[[-19  14 -28 -54  -7 -25  -6 -11 -21   4  -7 -25   4  12]
 [ 10   8  23   7  19  12  28  -8 -32  11   7  22  11   3]
 [ 24  -3 -14  -7  20  31 -15  24 -20 -14  33  21  10 -26]
 [ -2  34  20 -20  18   4   3 -19 -16  51  18   7   6  11]
 [-46  29  28   4 -48 -46  14 -35  23   6 -48 -48  24  12]
 [ 21 -18 -14  17  16  11 -21   7 -25  -8  23  32   1  -8]] | -18

[[  8   5  -4 -14 -31   6   2  -2   3]
 [ 13 -20   5 -17  -3   7   2 -16   8]
 [ 11   6   1  18   7 -11  -1 -13   8]
 [ -1  -2  -6 -16 -16  -4   0  -9  12]
 [-11  12  -2  -2 -19   2   3  -4 -15]
 [  6  16  -3  18  -9  11   0 -11  28]
 [ 40   2  -3 -10 -15   5  -4 -11   8]
 [-23  -7  13  -3 -20   0  -5   9  -1]
 [ -7   0   5  -9   1  -8   0  13 -15]
 [  9 -10  10 -11 -17  -2  -7  10  -1]
 [  0  11   1 -13  28   4   1   8  -8]] | 11

[[-12  22   5   2   4 -37]
 [ 15  -1   0   4  -1  30]
 [ 18 -40   7  -7 -44 -38]
 [ -1  10   8  -9   7  30]
 [ -7   5 -13   6  15   8]] | 5

[[-19  16  41   2  25  20  25 -13]
 [ -6  45  21  -5  -4 -11  18  -8]
 [ -2  45  21  -5  -4 -11  18  -6]
 [ -2  45  21  -8  -4 -21  18  -6]
 [ -2  55  21  -8  -4 -21  19  -8]
 [-15  16  36   2  18  20  21 -11]
 [-19  16  36   2  18  20  22 -11]
 [-19  16  41   2  25  20  22 -13]] | 16

[[ -6  19   4   7  10 -12  -3 -21   7 -28  -2 -26  11 -10]
 [-23  14  -4  11 -30  17  14  -1  15   6  -4 -22   8   4]
 [-21  -4   1 -28  33  -2  22   6  13  -4  11 -11  45  20]
 [  6   4 -18   3  -1   4 -19 -14  12  19  -7  19  -9   5]
 [ -2  25   9  17 -10  20  -6  20 -34  22   1  25 -22   6]
 [  4  -3  -5   0   3   9 -18  -2  -3   6 -17   3   1   8]
 [  3   3  15   8  -4  -1  -4   5 -17 -13  -2 -14 -16  -3]
 [  9   9 -19 -12  10  -2  -5  -8  12   9 -10 -13  32   0]
 [ 20  34 -10   5  21 -17  -6 -16  -9  -4   2 -12   3  -4]
 [-10  11  -9  -3 -12  13   9  -1  11  13  -1 -24  -4   9]
 [  0 -27   5   4 -22   1   0   7  -2  -2  -7  -5 -18  -5]] | -27

[[-10 -11  23  20  -3  -6 -14  -1  16  -2 -16  27]
 [-15 -13 -14  17 -11   4   3  -7  45  14 -16  26]
 [-35  11  11  -5  20  -3  19   0  -1  15  -9   0]
 [ 15 -16  24  -4   4 -40  20 -11   8   3   8 -13]
 [ 16  29   9  52  -4   4  -2  13  -2   3  21   3]
 [  5  16  33 -24  -3   2  22  15   6  -8 -15  18]
 [  1   2  10  22  -4  12 -22  -4   5  12  45  -5]
 [-19   5  15  -5 -23  36   0  29  24  -5 -17  -8]] | 5

[[ -1 -29  -1   1  -5   9   5   9  42 -30]
 [ -3 -22   5   5 -13   8   7  14  46 -21]
 [-24   9  33  21 -20  12  11  12  25   2]
 [ 10   4  15 -13 -41  -8  -5  33  16  11]
 [-26 -15  36  -9  -6  17  -7  -6 -20 -25]
 [-28 -16  24  16   1  21  10  -5  22 -26]
 [ -8 -26  27 -15 -25  11  -7  16  15 -27]
 [  7 -20  15 -21 -34   1  -8  26  19 -16]
 [-10 -14  29  -5 -31  10  -1  22  26 -17]] | -14
---
-168.38   -23.88   184.43   -16.55    78.71    -0.47    93.04 | 78.71
 0.13  -0.03  -0.09  -0.06 | -0.03
-1.26   0.01  -0.76   1.38  -1.36  -0.57  -0.82 | -1.36
 -7.0   17.7  -12.4   -1.2   -6.1 | -12.4
 13.1    1.7    0.2  -16.3  -19.2   -7.4 | -16.3
 0.532   1.051  -1.527   1.200  -1.278 | -1.527
 102.474   -95.173  -151.805   -52.600 | -95.173
 0.56  -1.48   1.59   0.42   1.76   0.16  -0.52 | 1.76
-129.7    34.5  -137.5   -55.7    97.6   139.8  -115.0 | 97.6
-154.39  -100.02    -2.10   170.64     0.50    58.82 | 170.64
---
(-37, -24, -11, -14, 47, -26, -19)
-14, 47
((-20, 26, -44, -13, -37, -37, 34), (-32, 13, -22, 29, -21, -25, -2), (36, 7, 24, -27, -7, 1, 6))
29, 36
((-21, -22, 3, 8, -6, -19, 10), (-18, -21, 3, 9, -6, -18, 11), (40, 21, 3, -10, 3, 22, 6))
9, 40
(42, 34, 54, 44, 46)
54, 54
(-10, 0, -7, -46, 27)
-7, 27
((-4, 28, -7, 34, -11), (-1, 9, 6, -17, -8), (-26, 48, -13, 33, -10))
6, 48
(4, 27, 41, 53, -24, 55, -2)
53, 55
---
[-10  46 -16 -21  25  33] --> 25

[[-25   3  -8 -29  11   1 -12]
 [  2  23   2 -29  40 -12  -2]
 [ 11  26 -19  -2  -3   6  10]] --> 1

[-8 48 11 17  5 25 39] --> 25

[[  6  30 -29 -30 -48  -5]
 [  4  32 -13  36  27  13]] --> -48

[  8  28  53 -55  -5] --> -55

[ 43 -28   9 -16] --> 9

[[  4 -11  -9  -7  25 -25   9]
 [ 22  -9   4  48 -25  26  21]] --> -25

[56  3 15  1  7] --> 1

[ -7  20  19 -47 -20] --> -47
---
[[ 42 -31  -7 -21 -46]
 [ -2   6   2   4   3]
 [ -6  11  12  40  26]] Out: 12

[[-23 -42  -7   8  -5  20]
 [ 13   8   3 -33  29 -55]
 [ -7   3 -11   2   2 -12]] Out: 2

[[ 43 -27  14 -16  41  19]
 [-33  19 -22  22 -11 -10]
 [-38 -28  53  22  18  -9]] Out: 22

[[ 44   1  38   4  29]
 [ 52   9  -5   2 -12]
 [-48  36 -48  -8   5]] Out: -48

[[ -1  24  52  12 -19]
 [-30  27   4  15  -7]
 [  7   9  -1  -9  -1]] Out: -1

[[-11   9  18  19  -2   3   4]
 [ -3   5   7 -13  42   4   6]
 [ -4  12 -13 -29  15   5  -1]] Out: 15

[[ 42  24 -16  32  43]
 [ 43  -3 -28   8 -32]
 [ 10 -32  48 -19  13]] Out: 48

[[ 17 -36 -15   3  16   9  18]
 [  1  15  -2 -30  -3  -2  25]
 [-20  44  17 -10 -19 -11 -14]] Out: -19
---
[ 1.50 -0.57 -1.21 -0.09  0.70 -0.78  0.04] Out: -0.09, 1.50

[  7.16  17.53  16.30 -14.78  13.77  -7.32   8.85] Out: -14.78, 17.53

[[ 0.026 -0.011 -0.050  0.178 -0.144  0.184  0.074]
 [ 0.026  0.194  0.010  0.213  0.129  0.182  0.087]
 [ 0.062  0.122  0.055  0.091  0.034  0.028 -0.014]] Out: 0.213, 0.213

[[-14.8   3.8  -3.7 -19.8 -19.5]
 [-12.8  -6.8  -7.6 -16.2   2.6]
 [ 13.7 -17.3  -1.7 -10.7   3.3]] Out: -7.6, 13.7

[ 1.306 -1.870 -1.080 -0.932 -1.050] Out: -1.080, 1.306

[ 100.8   -6.9   92.2  -50.2 -104.0   97.3  133.7] Out: -50.2, 133.7
---
array([[3, 4, 2, 4, 5, 5],
       [3, 0, 8, 1, 2, 8],
       [0, 3, 7, 5, 2, 8]]) Out: 8

array([[70, 57, 75, 22],
       [99, 22, 49,  7]]) Out: 22

array([[4, 3, 5, 7, 5, 6],
       [8, 4, 7, 0, 1, 4]]) Out: 6

array([[ 27, -38,  31,  25,  43],
       [-22,   4,  -4,  32,  48]]) Out: 43

array([[ 44,  29, -23,  22],
       [ 48,  33, -36,  30]]) Out: 22

array([[2, 5, 4, 6, 2, 7, 8],
       [7, 6, 5, 4, 8, 8, 2]]) Out: 8

array([[-23,  27, -29, -11,  25],
       [-25,  28, -29, -12,  20]]) Out: 25

array([[5, 6, 5, 5, 5],
       [6, 9, 2, 2, 2],
       [6, 6, 7, 3, 5]]) Out: 2

array([[42, 85, 24, 51],
       [47, 81, 18, 57]]) Out: 51
---
45,-42,-45,42,39,44,42 --> 42, 45

11,-5,-44,-52 --> -52, 11

42,48,-56,51,-6,-1
-30,-14,29,-20,55,-14
22,40,-46,-41,38,-27
--> -1, 22

-20,-29,-51,-12,33 --> 33, -20

-26,-26,-43,25,-36,-11 --> -11, -26

-40,-54,-9,-26,30,24 --> 24, -40
